Here is a tiny trained network, its code and every weight. The questions are about switching its units off for an input and a target symbol, where a switched-off unit gives its printed mean instead of its output.

import numpy as np


def w(rows, s, z=0):
    codes = np.array(rows[::2]) - 128.0
    scale = np.full(codes.shape[1], s)
    scale[-1] = z or s
    return codes * scale


def norm(h):
    return h / np.sqrt((h * h).mean(-1, keepdims=True) + 1e-5)


def f(y):
    return np.maximum(y, 0)


def softmax(a):
    e = np.exp(a - a.max(-1, keepdims=True))
    return e / e.sum(-1, keepdims=True)


def log_softmax(a):
    a = a - a.max(-1, keepdims=True)
    return a - np.log(np.exp(a).sum(-1, keepdims=True))


def net(x, mask):
    ids = ['ΔΛΞΠΦΨαβεηστω'.index(c) for c in x.split()]
    T = len(ids)
    res = E[ids] + P[:T]
    u = 0
    for l in range(2):
        r = norm(res)
        for j in range(3):
            rows = slice(2 * j, 2 * j + 2)
            q, k, v = (r @ M[l][rows].T for M in (Q, K, V))
            z = softmax(np.where(np.tri(T) > 0, q @ k.T / 2**0.5, -1e9)) @ v
            o = O[l][rows]
            res = res + np.where(mask[u + j], z, o[:, -1]) @ o[:, :-1]
        u += 3
        y = f(norm(res) @ A[l][:, :-1].T + A[l][:, -1])
        res = res + np.where(mask[u : u + 16], y, B[l][:, -1]) @ B[l][:, :-1]
        u += 16
    return log_softmax(norm(res)[-1] @ U[:, :-1].T + U[:, -1])


Q, K, V, O, A, B = {}, {}, {}, {}, {}, {}
E = w([
[128,112,45,160,113,167],'Δ',
[95,90,106,135,55,173],'Λ',
[96,84,95,127,51,196],'Ξ',
[130,107,64,158,104,166],'Π',
[101,100,87,142,77,166],'Φ',
[121,177,165,135,182,46],'Ψ',
[140,134,145,135,78,168],'α',
[175,53,92,113,230,152],'β',
[93,99,126,141,162,51],'ε',
[186,97,193,104,128,181],'η',
[160,4,115,171,125,103],'σ',
[105,174,48,102,148,110],'τ',
[152,82,125,93,147,93],'ω',
],0.015)
P = w([
[65,133,71,162,97,154],'0',
[226,117,2,125,159,131],'1',
[100,189,115,195,126,185],'2',
[178,88,45,95,138,125],'3',
[96,185,139,174,147,185],'4',
[193,95,72,108,151,126],'5',
[86,188,171,161,141,184],'6',
[184,93,110,97,154,127],'7',
[80,179,202,145,136,191],'8',
[187,97,125,104,162,124],'9',
[90,157,202,157,151,185],'10',
[195,89,87,121,184,123],'11',
],0.0081)
Q[0] = w([
[202,149,99,135,110,164],'0.h0',
[90,162,145,174,226,254],'0.h0',
[163,178,109,93,96,81],'0.h1',
[129,53,147,62,234,157],'0.h1',
[70,153,165,199,23,90],'0.h2',
[84,108,52,75,172,146],'0.h2',
],0.0068)
K[0] = w([
[136,82,185,114,138,1],'0.h0',
[62,89,243,214,144,169],'0.h0',
[220,85,104,36,86,64],'0.h1',
[134,139,126,123,55,132],'0.h1',
[82,191,65,169,128,249],'0.h2',
[162,52,163,63,186,129],'0.h2',
],0.0068)
V[0] = w([
[136,149,103,2,112,137],'0.h0',
[207,172,117,131,91,176],'0.h0',
[129,139,142,87,176,144],'0.h1',
[149,113,101,56,162,105],'0.h1',
[129,106,120,158,100,83],'0.h2',
[80,158,103,198,103,141],'0.h2',
],0.009)
O[0] = w([
[183,119,108,46,201,123,3],'0.h0',
[253,192,51,170,184,226,112],'0.h0',
[115,95,72,41,190,178,61],'0.h1',
[92,82,69,103,121,86,123],'0.h1',
[90,170,126,189,102,32,136],'0.h2',
[141,22,84,160,237,184,87],'0.h2',
],0.0052,0.0021)
A[0] = w([
[151,139,179,195,118,99,62],'0.n0',
[168,126,53,176,8,155,250],'0.n1',
[149,162,103,117,202,42,107],'0.n2',
[143,7,128,138,136,92,188],'0.n3',
[173,138,58,150,159,89,183],'0.n4',
[181,70,125,132,37,207,163],'0.n5',
[109,205,134,62,160,193,206],'0.n6',
[68,154,164,118,131,127,71],'0.n7',
[171,213,111,49,99,8,219],'0.n8',
[71,203,107,117,114,133,136],'0.n9',
[129,141,84,30,134,102,90],'0.n10',
[91,169,207,111,192,110,195],'0.n11',
[199,120,166,48,186,187,188],'0.n12',
[136,124,68,68,172,147,130],'0.n13',
[187,95,83,125,148,43,16],'0.n14',
[163,2,74,32,137,155,186],'0.n15',
],0.0066,0.0021)
B[0] = w([
[92,158,45,105,108,235,143],'0.n0',
[133,119,201,37,235,58,255],'0.n1',
[140,43,28,80,150,99,182],'0.n2',
[99,212,219,124,133,124,216],'0.n3',
[128,115,182,88,115,44,204],'0.n4',
[160,136,28,122,203,19,232],'0.n5',
[54,76,51,212,143,197,161],'0.n6',
[106,207,83,157,108,190,137],'0.n7',
[164,180,150,102,104,236,174],'0.n8',
[116,53,97,196,97,194,150],'0.n9',
[172,201,99,164,66,133,157],'0.n10',
[155,30,151,173,139,105,162],'0.n11',
[85,140,159,99,128,1,191],'0.n12',
[102,199,132,96,151,81,182],'0.n13',
[41,145,167,75,84,91,177],'0.n14',
[189,178,149,162,127,80,251],'0.n15',
],0.0045,0.0064)
Q[1] = w([
[119,238,114,236,87,141],'1.h0',
[157,119,95,136,59,120],'1.h0',
[143,194,129,51,116,66],'1.h1',
[150,174,125,206,17,157],'1.h1',
[90,238,177,205,143,204],'1.h2',
[127,232,119,3,48,99],'1.h2',
],0.0062)
K[1] = w([
[165,87,186,112,188,87],'1.h0',
[180,168,175,102,95,81],'1.h0',
[188,70,192,113,141,110],'1.h1',
[108,180,39,96,163,88],'1.h1',
[116,2,143,167,146,152],'1.h2',
[153,168,108,149,141,67],'1.h2',
],0.0097)
V[1] = w([
[137,149,52,146,54,200],'1.h0',
[139,112,120,73,193,122],'1.h0',
[176,190,229,103,92,171],'1.h1',
[3,220,88,109,193,158],'1.h1',
[155,235,181,186,195,17],'1.h2',
[181,45,229,153,151,78],'1.h2',
],0.0061)
O[1] = w([
[90,172,88,159,165,114,71],'1.h0',
[73,66,151,120,109,128,185],'1.h0',
[178,105,97,96,92,148,3],'1.h1',
[121,240,196,110,186,254,169],'1.h1',
[137,69,174,146,163,203,240],'1.h2',
[147,85,118,107,82,188,135],'1.h2',
],0.0089,0.0056)
A[1] = w([
[202,205,70,116,169,119,10],'1.n0',
[92,82,107,134,169,84,98],'1.n1',
[98,174,221,141,67,212,19],'1.n2',
[104,195,167,148,240,129,81],'1.n3',
[151,80,225,145,152,126,30],'1.n4',
[208,180,83,79,62,39,67],'1.n5',
[166,114,224,182,153,126,156],'1.n6',
[210,145,149,41,169,149,177],'1.n7',
[142,201,160,115,128,42,122],'1.n8',
[76,115,150,151,122,66,66],'1.n9',
[254,114,70,151,52,65,251],'1.n10',
[146,188,161,191,120,85,107],'1.n11',
[122,130,70,204,136,90,251],'1.n12',
[103,198,16,60,71,149,143],'1.n13',
[91,57,112,102,150,206,21],'1.n14',
[29,89,101,228,121,172,183],'1.n15',
],0.0077,0.0022)
B[1] = w([
[101,136,203,142,107,107,144],'1.n0',
[76,130,114,162,88,201,188],'1.n1',
[103,94,126,195,154,66,164],'1.n2',
[102,147,92,153,70,145,254],'1.n3',
[68,134,84,132,117,200,209],'1.n4',
[117,171,161,108,44,213,150],'1.n5',
[103,180,68,113,112,146,223],'1.n6',
[203,130,59,144,103,106,200],'1.n7',
[82,51,51,75,117,175,166],'1.n8',
[168,119,147,76,167,155,157],'1.n9',
[116,180,225,153,115,104,165],'1.n10',
[205,247,90,19,134,31,144],'1.n11',
[106,143,116,85,77,83,163],'1.n12',
[69,151,115,160,152,33,142],'1.n13',
[84,88,93,47,160,82,161],'1.n14',
[254,67,176,87,94,134,208],'1.n15',
],0.0064,0.0079)
U = w([
[131,145,125,183,144,99,94],'Δ',
[161,197,150,66,30,124,183],'Λ',
[85,197,75,84,89,22,151],'Ξ',
[138,112,65,255,125,120,164],'Π',
[140,203,141,163,102,132,154],'Φ',
[124,136,173,146,147,120,82],'Ψ',
[190,139,107,174,137,117,116],'α',
[50,70,129,38,172,185,52],'β',
[102,63,214,185,141,40,211],'ε',
[205,87,64,62,212,119,104],'η',
[212,99,175,158,73,120,198],'σ',
[105,165,120,187,216,64,140],'τ',
[101,101,53,123,47,132,3],'ω',
],0.0087,0.0046)

Each question gives the input, a string of symbols that net reads in full, and the target symbol t.
The units are the heads (2 rows each of Q, K, V and O) and the neurons (one row each of A and B). Each row of codes is followed by its name. A weight is (code - 128) times the scale printed after its matrix; where a second scale follows, it is the last column's (O, A, B and U).
mask holds one flag per unit, layer by layer, with each layer's heads first. A switched-off unit (its flag False) gives its mean, the last column of its rows in O or B, instead of its output. The means were averaged over made-up inputs and are rounded, as every weight is.
A unit's drop is (log p(t) with every unit on - log p(t) with that unit switched off) / (log p(t) with every unit on - log p(t) with every unit switched off).
The circuit of an input: a set's keep is (log p(t) with only the set's units on - log p(t) with every unit switched off) / (log p(t) with every unit on - log p(t) with every unit switched off). Starting from the 12 units with the biggest drops (on a tie, the unit counted first), units are removed one at a time, each time the one whose removal leaves the highest keep (on an exact tie, the one counted first), for as long as the keep stays at least 0.8.
circuit, biggest first: the units of the circuit, biggest drop first
most important unit: the unit with the biggest drop
k most important neurons: the k neurons with the biggest drops, biggest first
top k neurons in layer l: the k neurons of layer l with the biggest drops, biggest first
heads that matter: for each layer, one digit per head in row order, 1 if its drop is at least 0.15 and else 0, layers parted by /
input Ξ α σ β Π Φ β Δ, target η: heads that matter : 001 / 001
input Π Ψ Φ Ξ Δ ε ω β Ξ η β, target Ξ: 3 most important neurons : [0.n12; 0.n4; 0.n1]
input Λ σ β β β Φ Π, target β: 2 most important neurons : [0.n1; 1.n14]
input β Φ α Δ Δ β Δ Π, target η: circuit, biggest first : [0.n1]
input β Δ ε ε Λ β, target β: top 2 neurons in layer 1 : [1.n4; 1.n15]
input Ξ σ β β, target ε: heads that matter : 000 / 011
input ε β α β ε α ε ω, target Λ: heads that matter : 000 / 000
input β τ β Ψ α, target β: circuit, biggest first : [0.h2; 0.h1]
input Φ τ ε β ε τ Δ, target ε: heads that matter : 100 / 000
input Ξ Π β β Λ Λ, target η: circuit, biggest first : [0.n1; 0.h0; 0.n5]
input β Π Φ Ξ ω τ ε Π, target Ξ: heads that matter : 001 / 101
input ε Π ε β α, target ε: circuit, biggest first : [0.h0; 1.n2]
input Λ ε Ξ Π ε, target Ξ: top 2 neurons in layer 0 : [0.n12; 0.n13]
input β Π Ξ ε Ξ Φ, target β: circuit, biggest first : [0.n1]
input Π ε ε β σ Π Π ε Π τ Φ Φ, target Ξ: heads that matter : 100 / 101
input α Π β β β Π ε ε Λ, target ε: heads that matter : 100 / 001
input β β Ψ Δ σ η β Π β τ η, target β: heads that matter : 010 / 000
input Π Π Π Ξ β β Λ, target β: circuit, biggest first : [0.h2; 1.n14]
input Π Φ η Π β Λ σ Π, target ε: heads that matter : 000 / 010
input Π Π β Π α β β τ ε τ Π Φ, target Ξ: heads that matter : 000 / 001
input Φ Λ β β τ, target β: top 2 neurons in layer 0 : [0.n5; 0.n9]
input Φ Π Π τ σ α, target Ξ: most important unit : 0.n5
input Π σ η Δ Φ τ Π β, target Ξ: 2 most important neurons : [0.n12; 1.n15]
input η η ω α Π Δ Ψ α Ξ ε ε, target Ξ: heads that matter : 000 / 001
input Π η Δ τ ω Δ, target Λ: top 2 neurons in layer 1 : [1.n5; 1.n10]
input β Φ Π, target β: heads that matter : 000 / 100
